Below is a small trained network, with its code and all its weights. Each question gives an input and a class and asks what happens when units are switched off, that is, made to give their printed mean instead of their output.

import numpy as np


def w(rows, s, z=0):
    codes = np.array(rows[::2]) - 128.0
    scale = np.full(codes.shape[1], s)
    scale[-1] = z or s
    return codes * scale


def norm(h):
    return h / np.sqrt((h * h).mean(-1, keepdims=True) + 1e-5)


def f(y):
    return y / 2 * (1 + np.tanh(0.7978845608 * (y + 0.044715 * y**3)))


def log_softmax(a):
    a = a - a.max(-1, keepdims=True)
    return a - np.log(np.exp(a).sum(-1, keepdims=True))


def net(x, mask):
    res = np.array(x, float).reshape(1, 4) / 4 @ E
    u = 0
    for l in range(3):
        y = f(norm(res) @ A[l][:, :-1].T + A[l][:, -1])
        res = res + np.where(mask[u : u + 7], y, B[l][:, -1]) @ B[l][:, :-1]
        u += 7
    return log_softmax(norm(res)[-1] @ U[:, :-1].T + U[:, -1])


A, B = {}, {}
E = w([
[149,83,96,181,110,129,178,107],'x0',
[180,169,178,140,79,95,133,205],'x1',
[94,179,168,82,3,180,86,125],'x2',
[138,237,66,173,127,80,197,20],'x3',
],0.0066)
A[0] = w([
[253,177,178,133,95,181,131,156,124],'L0N0',
[63,114,134,29,155,178,172,116,127],'L0N1',
[82,90,99,83,135,151,150,103,34],'L0N2',
[147,128,182,139,104,157,105,85,150],'L0N3',
[54,36,118,73,61,62,111,187,43],'L0N4',
[187,182,166,203,105,92,125,229,4],'L0N5',
[212,12,140,32,168,105,82,106,183],'L0N6',
],0.007,0.0014)
B[0] = w([
[91,63,122,133,39,120,161,62,231],'L0N0',
[69,76,132,181,110,115,211,146,193],'L0N1',
[62,12,150,143,120,121,96,112,151],'L0N2',
[159,33,135,254,71,226,152,129,163],'L0N3',
[204,174,67,98,110,170,123,136,235],'L0N4',
[97,67,76,106,190,73,105,114,240],'L0N5',
[173,140,158,108,155,129,147,122,252],'L0N6',
],0.0088,0.003)
A[1] = w([
[154,159,124,156,59,24,73,224,39],'L1N0',
[76,149,113,90,174,254,131,108,52],'L1N1',
[63,125,155,195,46,171,137,145,90],'L1N2',
[49,35,128,94,119,121,122,97,124],'L1N3',
[88,216,21,139,93,73,151,131,144],'L1N4',
[104,157,133,132,128,153,116,11,133],'L1N5',
[202,130,127,118,123,211,153,129,249],'L1N6',
],0.0078,0.002)
B[1] = w([
[185,26,88,176,69,2,134,118,152],'L1N0',
[127,86,58,61,95,136,185,175,162],'L1N1',
[46,106,90,135,147,139,100,66,235],'L1N2',
[176,27,103,126,99,78,174,159,218],'L1N3',
[175,126,171,76,113,118,122,189,254],'L1N4',
[146,133,139,54,98,139,139,233,221],'L1N5',
[193,227,176,140,97,159,92,124,207],'L1N6',
],0.0092,0.0045)
A[2] = w([
[105,108,203,137,219,84,125,142,211],'L2N0',
[143,41,156,96,157,207,39,131,37],'L2N1',
[39,134,132,124,26,218,63,72,5],'L2N2',
[172,164,181,63,88,101,189,32,160],'L2N3',
[138,178,184,3,103,107,132,125,1],'L2N4',
[217,124,151,97,70,178,155,149,166],'L2N5',
[160,115,253,209,255,107,169,164,90],'L2N6',
],0.007,0.001)
B[2] = w([
[118,138,67,166,45,135,80,103,171],'L2N0',
[188,185,118,105,201,69,114,164,180],'L2N1',
[57,158,119,167,159,109,94,54,253],'L2N2',
[117,110,135,94,184,158,118,182,182],'L2N3',
[130,131,145,166,196,144,95,113,206],'L2N4',
[187,158,132,164,170,138,157,152,247],'L2N5',
[5,162,124,158,115,211,139,89,209],'L2N6',
],0.012,0.005)
U = w([
[12,192,95,176,111,153,58,45,34],'0',
[208,218,191,103,169,139,151,208,253],'1',
[149,54,128,77,70,59,195,150,91],'2',
],0.011,0.00039)

Each question gives the input, the list of numbers given to net, and the class t.
The units are the neurons (one row each of A and B). Each row of codes is followed by its name. A weight is (code - 128) times the scale printed after its matrix; where a second scale follows, it is the last column's (A, B and U).
mask holds one flag per neuron, layer by layer. A switched-off neuron (its flag False) gives its mean, the last column of its row in B, instead of its output. The means were averaged over made-up inputs and are rounded, as every weight is.
A unit's drop is (log p(t) with every unit on - log p(t) with that unit switched off) / (log p(t) with every unit on - log p(t) with every unit switched off).
The circuit of an input: a set's keep is (log p(t) with only the set's units on - log p(t) with every unit switched off) / (log p(t) with every unit on - log p(t) with every unit switched off). Starting from the 12 units with the biggest drops (on a tie, the unit counted first), units are removed one at a time, each time the one whose removal leaves the highest keep (on an exact tie, the one counted first), for as long as the keep stays at least 0.8.
units of the circuit, in order: the units of the circuit, biggest drop first
unit that matters most: the unit with the biggest drop
k most important neurons: the k neurons with the biggest drops, biggest first
top k neurons in layer l: the k neurons of layer l with the biggest drops, biggest first
drop of u: that unit's drop, to one decimal
input [-8,3,-4,4], class 0: 2 most important neurons	L0N4; L2N0
input [-1,-3,1,-3], class 1: 3 most important neurons	L0N4; L0N6; L1N6
input [0,-6,-7,-7], class 0: most important neuron	L2N6
input [0,-3,-5,-4], class 0: top 2 neurons in layer 2	L2N6; L2N0
input [3,-2,-1,2], class 1: top 3 neurons in layer 0	L0N5; L0N0; L0N1
input [6,-8,6,-3], class 2: 2 most important neurons	L1N3; L0N2
input [0,-6,-5,-6], class 1: top 3 neurons in layer 0	L0N6; L0N5; L0N0
input [-4,-7,-5,-2], class 2: 4 most important neurons	L1N3; L0N2; L2N2; L1N1
input [-4,8,4,-3], class 2: 2 most important neurons	L1N0; L0N5
input [1,1,4,5], class 1: top 2 neurons in layer 0	L0N1; L0N2
input [-3,3,8,-6], class 0: top 2 neurons in layer 1	L1N2; L1N4
input [0,-1,5,6], class 1: 2 most important neurons	L1N4; L1N5
input [8,4,5,-2], class 0: 2 most important neurons	L1N2; L2N2
input [3,-7,-4,-4], class 2: units of the circuit, in order	L1N3
input [-2,5,4,0], class 2: 2 most important neurons	L0N5; L1N3
input [2,-8,4,-7], class 2: top 2 neurons in layer 0	L0N1; L0N2
input [5,-4,1,4], class 1: 2 most important neurons	L0N0; L0N5
input [-2,-4,1,1], class 2: drop of L1N3	0.5
input [4,3,1,-1], class 2: drop of L0N5	2.6
input [-5,2,8,-7], class 0: unit that matters most	L2N2
input [4,4,-7,-6], class 0: top 2 neurons in layer 2	L2N6; L2N0
input [6,0,4,6], class 1: drop of L1N4	0.2
